[[124 147 133 136 119 117 140 114 139 135 111 139 145 147 111 144]
 [116 134 148 147 147 118 119 120 118 116 123 120 125 134 123 141]
 [132 102 119 116 138 142 112 145 113 118 149 113 104 102 149 106]
 [126 117 124 123 131 130 119 131 119 121 133 119 117 117 133 119]
 [150 132 111 113 109 145 149 142 150 151 137 148 143 132 137 122]
 [130 113 117 116 126 134 121 135 122 124 135 121 116 113 135 113]
 [133 128 127 127 128 134 131 133 132 132 133 131 130 128 133 127]
 [127 130 128 128 127 127 129 126 129 128 126 129 129 130 126 129]
 [126 122 122 122 123 126 124 126 124 125 126 124 123 122 126 122]
 [128 150 133 137 118 120 145 117 143 140 113 144 150 150 113 146]
 [125 124 126 126 128 126 124 126 124 124 127 124 123 124 127 125]
 [128 103 119 116 136 137 110 140 112 116 143 111 104 103 144 107]
 [124 144 137 138 126 119 136 118 135 132 116 135 141 143 116 143]
 [108 130 151 149 150 112 111 115 110 108 119 112 118 130 119 141]
 [147 127 104 106 101 141 147 138 148 149 133 145 140 127 133 116]]
The 2nd entry from the end, reading row by row -> 133
The last entry, reading row by row -> 116
The entry in the bottom-left corner: 147
The first entry, reading row by row -> 124
Find the second entry in reading order.
A: 147
The fifth entry, reading row by row is 119
Find the smallest entry in the last row.
A: 101
Find the top-right entry.
A: 144
The 5th-last entry, reading row by row: 145
The largest entry in the last column -> 146
The entry directly above the smallest entry -> 150
The largest entry in the last row: 149
The smallest entry in the last column is 106
Find the entry just right of the smallest entry.
A: 141
The second entry on the diagonal from the top-right corner is 123
Find the 3rd entry in reading order.
A: 133
The 4th entry, reading row by row -> 136
The smallest entry in the first column -> 108
Find the 3rd entry from the end, reading row by row.
A: 127

arr =
array([[136, 117, 116, 119, 123, 114, 129, 142, 121, 128, 104, 134, 145,
        124],
       [112, 134, 150, 134, 147, 148, 136, 127, 135, 134, 157, 115, 123,
        120],
       [123, 130, 136, 127, 140, 113, 134, 116, 144, 140, 127, 123, 109,
        121],
       [122, 134, 134, 130, 130, 131, 129, 115, 139, 130, 135, 122, 100,
        125],
       [127, 131, 127, 126, 126, 121, 128, 114, 140, 131, 122, 126,  98,
        125],
       [119, 128, 141, 132, 140, 147, 133, 142, 119, 127, 148, 121, 150,
        123],
       [130, 122, 126, 124, 130, 113, 129, 135, 123, 131, 115, 131, 143,
        125],
       [135, 117, 118, 119, 124, 114, 129, 143, 120, 129, 106, 134, 147,
        124],
       [123, 133, 133, 129, 129, 131, 129, 115, 138, 129, 133, 123, 101,
        125],
       [129, 129, 125, 124, 124, 118, 128, 116, 140, 131, 117, 127,  99,
        124],
       [136, 117, 116, 116, 123, 110, 132, 134, 132, 133, 100, 133, 124,
        121],
       [113, 133, 149, 133, 147, 147, 136, 128, 133, 134, 156, 116, 127,
        120],
       [120, 127, 140, 131, 139, 146, 132, 143, 118, 127, 146, 122, 152,
        123],
       [129, 121, 128, 126, 130, 126, 129, 144, 115, 126, 123, 130, 157,
        125],
       [136, 117, 116, 118, 123, 113, 130, 141, 122, 129, 104, 134, 143,
        123]])
Report the entry just left of the smallest entry.
Answer: 126
The smallest entry -> 98
The entry just right of the smallest entry -> 125
